[ 88  94 169  95 129 139]  J807
[177 136 116 189 165 141]  J494
[106  76 156 131 126 141]  J110
[ 76 131 156 106  96  93]  J834
[154 132 120 130 120 126]  J532
asked: [ 76 131 156 106] -> J834
asked: [156 106] -> J834

[130 102  92 168] : J92
[130  92 153 168] : J549
[130  92 102 152] : J384
asked: [ 92 153] -> J549
asked: [130  92 102] -> J384

[129 145 120 158 148 119 148 156 146 115 116 142 113 134 134 120 142 148
 143 118 140 122 136 150 116 141 120 112 160 155 156] -> J311
[116 130 129 144 128 119 141 149 134 126 124 128 115 117 116 120 130 134
 138 123 133 114 132 144 129 132 118 120 156 137 140] -> J357
[117 158 144 147 175 129 157 157 163 137 121 128 131 124 153 131 149 156
 160 135 151 127 141 161 140 130 132 123 153 147 162] -> J120
[118 125 118 126 120 143 119 129 123 133 149 103 132 126 135 142 118 124
 125 137 115 138 133 122 132 128 125 147 127 109 105] -> J552
[115 118 140 104 115 134 119 118 117 143 124 102 129 113 122 128 115 116
 124 133 116 124 135 120 150 107 132 128 124 103 104] -> J245
[114 155 124 146 144 157 146 150 150 137 158 109 136 113 161 151 135 147
 140 143 143 138 137 140 134 141 139 154 143 117 130] -> J892
[129 104 126 112  93 118 113 116 105 126 120 129 118 123  97 116 116 108
 109 115 110 115 118 113 128 119 120 121 121 118 110] -> J85
[115 117 141 110 114 136 125 114 123 141 127 111 135 110 123 132 119 119
 125 136 131 127 131 121 142 115 142 131 120 105 116] -> J545
[122 144 136 144 152 117 155 157 149 129 114 137 120 115 125 118 115 146
 146 126 144 114 133 153 133 128 121 113 157 151 159] -> J362
asked: [118 125 118 126 120 143 119 129 123 133 149 103 132 126 135 142 118 124
 125 137 115 138 133 122 132 128 125 147 127 109 105] -> J552
asked: [117 158 144 147 175 129 157 157 163 137 121 128 131 124 153 131 149 156
 160 135 151 127 141 161 140 130 132 123 153 147 162] -> J120
asked: [116 130 129 144 128 119 141 149 134 126 124 128 115 117 116 120 130 134
 138 123 133 114 132 144 129 132 118 120 156 137 140] -> J357

[ 78 189 106 187 158 123  80  68 132 140  65 136 111  78 118  80 144 138]  J334
[ 77 104  66 117 105  81  79 180 127 131  92 103 153  96  68  95  98  65]  J252
[126 155 190 100 118 156  78  90  76 131 131  69  69  72 165 136 157 178]  J502
[ 95  84 187 106 158 127 148  84  91  90 139 139  98  85 155 120 130 114]  J921
after: [153] -> [96]
asked: [106 187 158] -> J334
asked: [ 66 117 105  81  79 180] -> J252

[109 130 170 112 105 176  95 164  87 112 176 123 177  95  80 122 177 113
 146 146 104  87 172 116]  J109
[109 130 170 112 105 176  95 164  87 112 176 123 145  95  80 122 124 168
 146  97 143 114 133 169]  J80
[109 130 170 100 105 176 163 164  87 112 176 123  80  95 145 122 124 113
 146  97 143 114 133 169]  J812
asked: [109 130 170 112 105 176  95 164  87 112 176 123 177  95  80 122 177 113
 146 146 104  87 172 116] -> J109
asked: [145  95  80] -> J80
asked: [109 130 170 112 105 176  95 164  87 112 176 123 145  95  80 122 124 168
 146  97 143 114 133 169] -> J80
after: [104] -> [87]

[158  83 115 137] : J346
[121  93 190  94] : J36
[112  96 155 137] : J156
[136 145 153  97] : J581
[112  92 155 106] : J652
[158  84 193 102] : J49
asked: [158  84 193] -> J49
after: [93] -> [190]
asked: [190  94] -> J36
after: [136] -> [145]
after: [96] -> [155]
asked: [145 153] -> J581
asked: [112  96 155 137] -> J156

[135  96 106 146 137 128 172 145 166 165 150 146 162 138 147] = J678
[122 165 114  87 173 132 128  95 110 132 102 136 109 132 113] = J487
[157 119 136 178 143 138 122 165 117  87 173 132 135 147 105] = J925
[157 119 136 178 136 133 122 165 117  87 173 132 135 147 144] = J642
asked: [135  96 106 146 137 128 172 145 166 165 150 146 162 138 147] -> J678
after: [150] -> [146]
after: [110] -> [132]
asked: [157 119 136 178 143 138 122 165 117  87 173 132 135 147 105] -> J925
asked: [173 132 128  95 110 132 102 136 109] -> J487
asked: [157 119 136 178 136 133 122 165 117  87 173 132 135 147 144] -> J642

[135 136 101 157 134 133 146 146 151 123] -> J695
[113 115 127 100 131 125 105 139 131 116] -> J930
[135 136 101 157 134 133 146 146  85 123] -> J60
asked: [135 136 101 157 134 133 146 146 151 123] -> J695
asked: [135 136 101 157 134 133 146 146 151] -> J695

